Below are the code and all the weights of a small trained network. Each question names an input and a target symbol and asks about switching units off, where a switched-off unit gives its printed mean instead of its output.

import numpy as np


def w(rows, s, z=0):
    codes = np.array(rows[::2]) - 128.0
    scale = np.full(codes.shape[1], s)
    scale[-1] = z or s
    return codes * scale


def f(y):
    return y / 2 * (1 + np.tanh(0.7978845608 * (y + 0.044715 * y**3)))


def softmax(a):
    e = np.exp(a - a.max(-1, keepdims=True))
    return e / e.sum(-1, keepdims=True)


def log_softmax(a):
    a = a - a.max(-1, keepdims=True)
    return a - np.log(np.exp(a).sum(-1, keepdims=True))


def net(x, mask):
    ids = ['ΘΞΩβγελπστψ'.index(c) for c in x.split()]
    T = len(ids)
    res = E[ids] + P[:T]
    u = 0
    for l in range(2):
        r = res
        for j in range(3):
            rows = slice(4 * j, 4 * j + 4)
            q, k, v = (r @ M[l][rows].T for M in (Q, K, V))
            z = softmax(np.where(np.tri(T) > 0, q @ k.T / 4**0.5, -1e9)) @ v
            o = O[l][rows]
            res = res + np.where(mask[u + j], z, o[:, -1]) @ o[:, :-1]
        u += 3
        y = f(res @ A[l][:, :-1].T + A[l][:, -1])
        res = res + np.where(mask[u : u + 4], y, B[l][:, -1]) @ B[l][:, :-1]
        u += 4
    return log_softmax(res[-1] @ U[:, :-1].T + U[:, -1])


Q, K, V, O, A, B = {}, {}, {}, {}, {}, {}
E = w([
[60,101,45,88],'Θ',
[77,148,72,88],'Ξ',
[54,29,65,90],'Ω',
[85,104,80,71],'β',
[156,84,125,60],'γ',
[24,43,215,134],'ε',
[39,104,159,250],'λ',
[240,91,255,38],'π',
[80,120,62,92],'σ',
[89,86,48,75],'τ',
[86,199,113,61],'ψ',
],0.0083)
P = w([
[174,60,56,156],'0',
[82,96,141,96],'1',
[85,84,147,97],'2',
[85,82,159,100],'3',
[84,74,163,98],'4',
[84,69,176,98],'5',
[78,64,171,94],'6',
[80,60,178,93],'7',
[80,49,179,95],'8',
[78,40,182,92],'9',
[79,21,178,97],'10',
[76,2,160,99],'11',
],0.0062)
Q[0] = w([
[172,30,199,23],'0.h0',
[38,227,59,230],'0.h0',
[89,55,147,55],'0.h0',
[63,56,169,51],'0.h0',
[90,59,181,1],'0.h1',
[225,252,72,206],'0.h1',
[234,243,66,213],'0.h1',
[22,31,150,175],'0.h1',
[205,195,185,165],'0.h2',
[29,78,67,107],'0.h2',
[120,122,77,72],'0.h2',
[197,184,193,199],'0.h2',
],0.0086)
K[0] = w([
[237,68,94,107],'0.h0',
[38,197,189,142],'0.h0',
[223,72,151,112],'0.h0',
[221,64,166,130],'0.h0',
[251,53,197,32],'0.h1',
[64,201,3,123],'0.h1',
[73,216,2,130],'0.h1',
[120,72,255,213],'0.h1',
[55,160,34,159],'0.h2',
[197,125,225,103],'0.h2',
[123,123,161,49],'0.h2',
[54,203,28,212],'0.h2',
],0.0086)
V[0] = w([
[9,181,196,100],'0.h0',
[71,148,206,132],'0.h0',
[33,123,6,179],'0.h0',
[206,188,242,41],'0.h0',
[79,31,4,129],'0.h1',
[84,179,48,98],'0.h1',
[144,70,166,140],'0.h1',
[65,58,164,230],'0.h1',
[49,191,66,152],'0.h2',
[49,177,103,99],'0.h2',
[59,184,92,88],'0.h2',
[203,143,254,92],'0.h2',
],0.0067)
O[0] = w([
[206,109,173,246,108],'0.h0',
[167,104,179,175,114],'0.h0',
[54,174,103,209,82],'0.h0',
[212,89,159,80,136],'0.h0',
[86,180,56,65,139],'0.h1',
[177,137,22,139,3],'0.h1',
[84,154,196,101,239],'0.h1',
[1,214,164,186,163],'0.h1',
[171,166,46,208,17],'0.h2',
[192,125,50,216,107],'0.h2',
[206,122,46,211,102],'0.h2',
[122,76,225,130,181],'0.h2',
],0.0072,0.0033)
A[0] = w([
[93,59,104,31,143],'0.n0',
[254,250,42,215,211],'0.n1',
[53,177,46,205,59],'0.n2',
[41,102,160,58,255],'0.n3',
],0.0069,0.0056)
B[0] = w([
[169,202,70,192,199],'0.n0',
[2,125,214,9,143],'0.n1',
[90,27,86,107,172],'0.n2',
[191,178,137,168,254],'0.n3',
],0.0074,0.017)
Q[1] = w([
[154,149,114,240],'1.h0',
[16,77,80,104],'1.h0',
[188,90,220,110],'1.h0',
[20,101,44,126],'1.h0',
[114,68,2,91],'1.h1',
[126,220,147,95],'1.h1',
[121,136,11,92],'1.h1',
[110,57,39,96],'1.h1',
[16,135,89,100],'1.h2',
[249,193,135,23],'1.h2',
[5,75,125,222],'1.h2',
[77,66,93,242],'1.h2',
],0.0088)
K[1] = w([
[235,110,74,164],'1.h0',
[71,40,204,192],'1.h0',
[87,170,31,86],'1.h0',
[103,60,228,207],'1.h0',
[49,66,118,228],'1.h1',
[86,187,137,50],'1.h1',
[47,64,124,174],'1.h1',
[72,99,112,237],'1.h1',
[87,233,172,153],'1.h2',
[175,63,97,24],'1.h2',
[80,193,157,219],'1.h2',
[116,211,126,254],'1.h2',
],0.0087)
V[1] = w([
[137,254,156,153],'1.h0',
[100,221,185,45],'1.h0',
[158,1,182,41],'1.h0',
[114,195,111,30],'1.h0',
[205,59,127,113],'1.h1',
[228,121,171,121],'1.h1',
[208,7,88,127],'1.h1',
[169,10,61,135],'1.h1',
[110,220,196,77],'1.h2',
[108,228,204,174],'1.h2',
[149,48,152,43],'1.h2',
[143,174,56,199],'1.h2',
],0.0064)
O[1] = w([
[117,157,174,76,64],'1.h0',
[83,241,111,98,138],'1.h0',
[77,148,3,179,1],'1.h0',
[184,226,95,129,228],'1.h0',
[94,104,46,123,157],'1.h1',
[119,76,64,116,159],'1.h1',
[46,138,18,129,147],'1.h1',
[39,192,39,126,130],'1.h1',
[91,222,202,101,149],'1.h2',
[154,158,218,81,114],'1.h2',
[71,158,74,114,167],'1.h2',
[204,82,130,162,81],'1.h2',
],0.0075,0.0057)
A[1] = w([
[71,172,182,153,60],'1.n0',
[133,215,98,163,255],'1.n1',
[204,108,60,255,75],'1.n2',
[199,155,212,59,70],'1.n3',
],0.0075,0.0061)
B[1] = w([
[123,182,61,73,169],'1.n0',
[224,72,86,123,240],'1.n1',
[63,254,183,208,161],'1.n2',
[45,106,113,208,255],'1.n3',
],0.0081,0.0088)
U = w([
[176,94,130,70,209],'Θ',
[116,165,100,221,3],'Ξ',
[155,123,108,150,106],'Ω',
[81,94,82,131,88],'β',
[59,74,108,100,112],'γ',
[130,35,151,130,239],'ε',
[59,104,115,90,91],'λ',
[128,121,95,156,83],'π',
[86,185,164,140,111],'σ',
[254,175,161,162,150],'τ',
[140,208,141,72,72],'ψ',
],0.0075,0.0052)

Each question gives the input, a string of symbols that net reads in full, and the target symbol t.
The units are the heads (4 rows each of Q, K, V and O) and the neurons (one row each of A and B). Each row of codes is followed by its name. A weight is (code - 128) times the scale printed after its matrix; where a second scale follows, it is the last column's (O, A, B and U).
mask holds one flag per unit, layer by layer, with each layer's heads first. A switched-off unit (its flag False) gives its mean, the last column of its rows in O or B, instead of its output. The means were averaged over made-up inputs and are rounded, as every weight is.
A unit's drop is (log p(t) with every unit on - log p(t) with that unit switched off) / (log p(t) with every unit on - log p(t) with every unit switched off).
The circuit of an input: a set's keep is (log p(t) with only the set's units on - log p(t) with every unit switched off) / (log p(t) with every unit on - log p(t) with every unit switched off). Starting from the 12 units with the biggest drops (on a tie, the unit counted first), units are removed one at a time, each time the one whose removal leaves the highest keep (on an exact tie, the one counted first), for as long as the keep stays at least 0.8.
units of the circuit, in order: the units of the circuit, biggest drop first
k most important neurons: the k neurons with the biggest drops, biggest first
k most important neurons of layer l: the k neurons of layer l with the biggest drops, biggest first
input Ω π β λ Θ β β ε, target ε: units of the circuit, in order	[0.h0; 1.h0; 1.n3; 0.h2]
input λ Ω τ β ψ ψ, target ε: 2 most important neurons	[0.n2; 0.n3]
input ε β ψ, target σ: units of the circuit, in order	[1.n3; 1.h0; 1.h2; 0.n2]
input Θ Ω ψ, target ψ: 4 most important neurons	[0.n1; 0.n2; 1.n3; 1.n0]
input Ω ε σ Ω, target σ: units of the circuit, in order	[1.h1; 0.h1; 1.n3; 0.h0]
input Ω λ λ π ψ Ω β τ, target ε: 2 most important neurons of layer 0	[0.n2; 0.n0]
input ε ψ Ξ τ Ω ψ Θ Ξ, target σ: units of the circuit, in order	[1.h2; 1.h0; 1.n3; 0.n2]
input ε Ω γ Ξ σ ψ ε τ β ε, target σ: 3 most important neurons	[1.n3; 0.n2; 1.n1]
input τ λ β π τ λ β Ω ε, target τ: 3 most important neurons	[0.n3; 0.n2; 0.n0]
input σ ε β ψ Ξ ψ τ, target σ: units of the circuit, in order	[0.h1; 1.h0; 0.h0]
input γ β Θ β π λ, target σ: 4 most important neurons	[0.n2; 0.n0; 1.n3; 1.n1]
input ε Ω Ω σ λ Θ Θ, target ε: 2 most important neurons	[0.n2; 0.n1]
input τ Ξ λ γ Ω Θ τ, target τ: units of the circuit, in order	[1.h1; 0.h1]
input τ π Θ, target τ: 4 most important neurons	[0.n2; 0.n3; 0.n0; 0.n1]
input Θ Ξ ψ τ Ω Ξ σ σ Ω Ω ε π, target Ξ: most important neuron of layer 1	[1.n2]
input Θ Ω π Ξ ψ ψ Ω τ β ψ ψ ψ, target Ξ: 2 most important neurons of layer 0	[0.n2; 0.n1]
input Ω ψ Ω β π Ω Ω, target ε: units of the circuit, in order	[1.h0; 0.h0; 0.h2]
input ε Θ Ω Ω β Θ Θ ψ ψ σ Ω, target σ: units of the circuit, in order	[0.h1; 1.h0; 0.n2]
input γ ψ λ λ ψ π λ ε λ β, target σ: units of the circuit, in order	[0.n2; 0.h2; 1.h2]
input Θ ε Ω Θ σ τ Ω ψ, target σ: 2 most important neurons of layer 1	[1.n3; 1.n1]
input Θ π Θ, target Ξ: 2 most important neurons	[0.n1; 0.n2]
input π ψ Ξ λ λ Θ, target ψ: units of the circuit, in order	[0.h2; 1.h2; 0.n2; 1.n0]
